Below are the code and all the weights of a small trained network. Each question names an input and a target symbol and asks about switching units off, where a switched-off unit gives its printed mean instead of its output.

import numpy as np


def w(rows, s, z=0):
    codes = np.array(rows[::2]) - 128.0
    scale = np.full(codes.shape[1], s)
    scale[-1] = z or s
    return codes * scale


def f(y):
    return y / 2 * (1 + np.tanh(0.7978845608 * (y + 0.044715 * y**3)))


def softmax(a):
    e = np.exp(a - a.max(-1, keepdims=True))
    return e / e.sum(-1, keepdims=True)


def log_softmax(a):
    a = a - a.max(-1, keepdims=True)
    return a - np.log(np.exp(a).sum(-1, keepdims=True))


def net(x, mask):
    ids = ['ΛΞΠΩαβγδεζηφψ'.index(c) for c in x.split()]
    T = len(ids)
    res = E[ids] + P[:T]
    u = 0
    for l in range(3):
        q, k, v = (res @ M[l].T for M in (Q, K, V))
        z = softmax(np.where(np.tri(T) > 0, q @ k.T / 4**0.5, -1e9)) @ v
        res = res + np.where(mask[u], z, O[l][:, -1]) @ O[l][:, :-1]
        u += 1
        y = f(res @ A[l][:, :-1].T + A[l][:, -1])
        res = res + np.where(mask[u : u + 8], y, B[l][:, -1]) @ B[l][:, :-1]
        u += 8
    return log_softmax(res[-1] @ U[:, :-1].T + U[:, -1])


Q, K, V, O, A, B = {}, {}, {}, {}, {}, {}
E = w([
[35,220,187,55,37,81],'Λ',
[87,83,131,156,129,94],'Ξ',
[21,66,176,46,135,61],'Π',
[83,59,157,153,158,116],'Ω',
[63,115,89,37,87,67],'α',
[114,161,55,138,116,130],'β',
[146,70,42,143,122,94],'γ',
[99,83,47,125,222,127],'δ',
[155,12,121,150,142,139],'ε',
[132,32,172,142,188,188],'ζ',
[180,90,180,158,80,196],'η',
[85,182,124,116,248,231],'φ',
[143,200,136,141,124,230],'ψ',
],0.017)
P = w([
[146,149,165,156,152,56],'0',
[180,172,125,92,160,116],'1',
[102,96,109,135,117,163],'2',
[182,154,111,34,124,161],'3',
[58,53,78,118,72,224],'4',
[163,130,93,17,111,174],'5',
[8,18,85,120,48,239],'6',
],0.014)
Q[0] = w([
[119,158,149,203,140,66],'0.h0',
[252,161,172,107,179,105],'0.h0',
[208,154,119,105,190,90],'0.h0',
[107,133,141,222,136,129],'0.h0',
],0.023)
K[0] = w([
[117,144,139,167,138,39],'0.h0',
[185,165,123,244,184,160],'0.h0',
[203,127,114,252,183,126],'0.h0',
[35,150,206,132,99,52],'0.h0',
],0.019)
V[0] = w([
[148,197,151,171,19,116],'0.h0',
[126,205,170,205,147,234],'0.h0',
[219,74,74,202,99,122],'0.h0',
[120,195,6,152,116,82],'0.h0',
],0.012)
O[0] = w([
[80,61,200,82,57,186,68],'0.h0',
[98,165,227,73,185,118,38],'0.h0',
[232,69,75,21,131,131,1],'0.h0',
[4,86,21,84,107,195,107],'0.h0',
],0.012,0.0086)
A[0] = w([
[198,91,156,168,128,254,64],'0.n0',
[155,140,198,110,154,165,86],'0.n1',
[164,163,112,162,114,205,99],'0.n2',
[85,151,163,93,153,64,88],'0.n3',
[125,151,88,94,82,47,2],'0.n4',
[123,131,139,84,129,49,232],'0.n5',
[81,97,113,100,130,122,38],'0.n6',
[177,69,131,88,88,168,103],'0.n7',
],0.0085,0.0062)
B[0] = w([
[62,230,79,94,107,37,199],'0.n0',
[35,68,78,24,124,112,253],'0.n1',
[39,105,254,92,200,2,221],'0.n2',
[208,147,74,168,131,142,225],'0.n3',
[166,182,86,124,117,129,181],'0.n4',
[79,105,137,175,186,230,238],'0.n5',
[183,215,164,172,108,124,191],'0.n6',
[111,144,145,95,77,38,187],'0.n7',
],0.0074,0.0064)
Q[1] = w([
[152,187,180,127,173,185],'1.h0',
[127,183,77,54,2,124],'1.h0',
[225,145,105,123,151,61],'1.h0',
[165,135,120,156,77,87],'1.h0',
],0.0067)
K[1] = w([
[129,95,208,108,197,118],'1.h0',
[1,125,121,113,47,125],'1.h0',
[142,166,101,74,115,18],'1.h0',
[92,56,106,199,132,156],'1.h0',
],0.006)
V[1] = w([
[168,158,110,131,23,107],'1.h0',
[106,137,103,117,134,2],'1.h0',
[116,96,114,99,172,145],'1.h0',
[137,162,98,214,128,62],'1.h0',
],0.0028)
O[1] = w([
[111,144,127,142,192,147,127],'1.h0',
[133,136,138,118,147,159,214],'1.h0',
[77,12,253,122,185,51,105],'1.h0',
[93,106,172,109,113,147,252],'1.h0',
],0.005,0.0034)
A[1] = w([
[212,84,138,57,195,193,125],'1.n0',
[139,10,196,137,198,100,202],'1.n1',
[114,117,195,158,39,173,133],'1.n2',
[177,102,139,152,85,1,43],'1.n3',
[148,122,98,109,115,8,199],'1.n4',
[142,222,129,37,119,116,119],'1.n5',
[195,87,114,107,25,115,37],'1.n6',
[132,159,48,221,108,148,1],'1.n7',
],0.0076,0.0088)
B[1] = w([
[58,106,183,80,62,17,182],'1.n0',
[172,176,63,195,140,133,178],'1.n1',
[253,27,123,73,180,162,200],'1.n2',
[87,121,201,115,160,84,178],'1.n3',
[162,78,112,123,104,174,223],'1.n4',
[132,44,118,200,180,63,197],'1.n5',
[60,85,161,50,156,186,140],'1.n6',
[85,180,231,61,147,53,247],'1.n7',
],0.007,0.013)
Q[2] = w([
[39,143,72,130,101,133],'2.h0',
[125,86,91,142,88,87],'2.h0',
[81,70,183,163,137,145],'2.h0',
[125,182,155,12,128,138],'2.h0',
],0.011)
K[2] = w([
[109,174,59,112,104,138],'2.h0',
[159,63,74,202,1,57],'2.h0',
[185,198,160,82,15,193],'2.h0',
[24,56,177,51,209,132],'2.h0',
],0.008)
V[2] = w([
[86,192,171,43,135,130],'2.h0',
[188,131,97,183,7,85],'2.h0',
[147,198,165,90,106,122],'2.h0',
[159,91,165,97,3,80],'2.h0',
],0.0037)
O[2] = w([
[44,42,219,95,93,122,232],'2.h0',
[129,224,98,114,3,171,6],'2.h0',
[93,129,220,149,143,67,45],'2.h0',
[133,130,174,99,46,51,97],'2.h0',
],0.0058,0.0015)
A[2] = w([
[106,101,57,61,128,254,136],'2.n0',
[149,50,148,214,108,198,170],'2.n1',
[218,183,154,182,215,117,2],'2.n2',
[114,245,84,52,169,84,139],'2.n3',
[32,167,176,118,108,93,48],'2.n4',
[100,78,142,65,165,88,93],'2.n5',
[216,76,39,148,6,113,62],'2.n6',
[11,124,121,188,135,154,39],'2.n7',
],0.0076,0.0094)
B[2] = w([
[115,180,164,73,155,76,185],'2.n0',
[157,189,115,107,130,161,171],'2.n1',
[132,171,119,27,98,173,194],'2.n2',
[142,55,154,158,123,104,200],'2.n3',
[175,118,65,128,162,168,247],'2.n4',
[124,152,113,192,72,168,209],'2.n5',
[129,111,157,150,168,247,174],'2.n6',
[191,128,153,110,59,124,241],'2.n7',
],0.011,0.014)
U = w([
[163,173,200,108,109,221,54],'Λ',
[150,168,66,190,190,243,84],'Ξ',
[147,207,152,204,176,131,246],'Π',
[178,217,68,126,156,200,78],'Ω',
[131,151,23,157,86,190,233],'α',
[45,195,103,44,157,127,164],'β',
[145,94,73,52,170,214,2],'γ',
[141,110,39,126,228,139,150],'δ',
[251,60,109,145,176,199,68],'ε',
[220,153,125,51,166,126,45],'ζ',
[154,68,172,73,129,97,96],'η',
[123,189,149,111,254,194,82],'φ',
[43,67,163,178,215,205,243],'ψ',
],0.0051,0.004)

Each question gives the input, a string of symbols that net reads in full, and the target symbol t.
The units are the heads (4 rows each of Q, K, V and O) and the neurons (one row each of A and B). Each row of codes is followed by its name. A weight is (code - 128) times the scale printed after its matrix; where a second scale follows, it is the last column's (O, A, B and U).
mask holds one flag per unit, layer by layer, with each layer's heads first. A switched-off unit (its flag False) gives its mean, the last column of its rows in O or B, instead of its output. The means were averaged over made-up inputs and are rounded, as every weight is.
A unit's drop is (log p(t) with every unit on - log p(t) with that unit switched off) / (log p(t) with every unit on - log p(t) with every unit switched off).
The circuit of an input: a set's keep is (log p(t) with only the set's units on - log p(t) with every unit switched off) / (log p(t) with every unit on - log p(t) with every unit switched off). Starting from the 12 units with the biggest drops (on a tie, the unit counted first), units are removed one at a time, each time the one whose removal leaves the highest keep (on an exact tie, the one counted first), for as long as the keep stays at least 0.8.
units of the circuit, in order: the units of the circuit, biggest drop first
top k neurons: the k neurons with the biggest drops, biggest first
top k neurons in layer l: the k neurons of layer l with the biggest drops, biggest first
drop when u is switched off: that unit's drop, to one decimal
input δ Π Ω β Ω, target Π: units of the circuit, in order	0.h0
input Ξ Ξ η Ξ, target η: units of the circuit, in order	0.h0, 1.n0
input η α ψ β α Λ ζ, target Λ: units of the circuit, in order	0.h0, 2.n7
input β δ β γ, target δ: units of the circuit, in order	0.h0, 2.n7
input ψ Λ α β Λ, target Λ: top 2 neurons in layer 2	2.n1, 2.n4
input Ξ β Π α, target β: units of the circuit, in order	2.n0, 0.h0
input α η ψ α, target ψ: units of the circuit, in order	0.h0, 0.n5, 2.h0
input δ ε β Λ ε γ Ξ, target Λ: top 2 neurons	2.n1, 1.n2
input Ξ δ φ ε Ω Π δ, target Π: units of the circuit, in order	0.h0, 1.n7
input Λ Π Ω γ, target γ: top 2 neurons	2.n6, 1.n6
input β η Π β ε η α, target α: top 2 neurons	1.n7, 2.n0
input η β ψ, target ψ: units of the circuit, in order	0.h0, 2.h0
input ψ δ ζ ε, target ζ: top 2 neurons	2.n2, 1.n3
input ε β γ η γ, target γ: top 4 neurons	2.n6, 1.n4, 1.n6, 2.n0
input α β β, target α: units of the circuit, in order	0.h0
input ε ε Ω β, target ε: top 2 neurons	2.n6, 1.n7
input Λ γ η, target Λ: top 2 neurons	2.n1, 1.n2
input β γ Λ Π, target γ: top 2 neurons	2.n6, 0.n7
input ψ η φ φ ε, target ε: top 2 neurons in layer 1	1.n4, 1.n7
input ψ β ψ Ω, target ψ: top neuron in layer 0	0.n1
input Π ζ ε β, target ζ: top 2 neurons in layer 2	2.n2, 2.n5
input Λ η γ, target Λ: top 2 neurons in layer 2	2.n1, 2.n4
input β ψ ε, target ε: top 3 neurons in layer 1	1.n7, 1.n4, 1.n1
input δ ψ γ γ, target ψ: drop when 0.h0 is switched off	0.7
input Λ β β, target Λ: drop when 0.h0 is switched off	1.0
input γ β Ξ β Ω, target Ω: drop when 0.h0 is switched off	0.5
input Ω Ω φ α Ω, target α: top neuron	2.n7
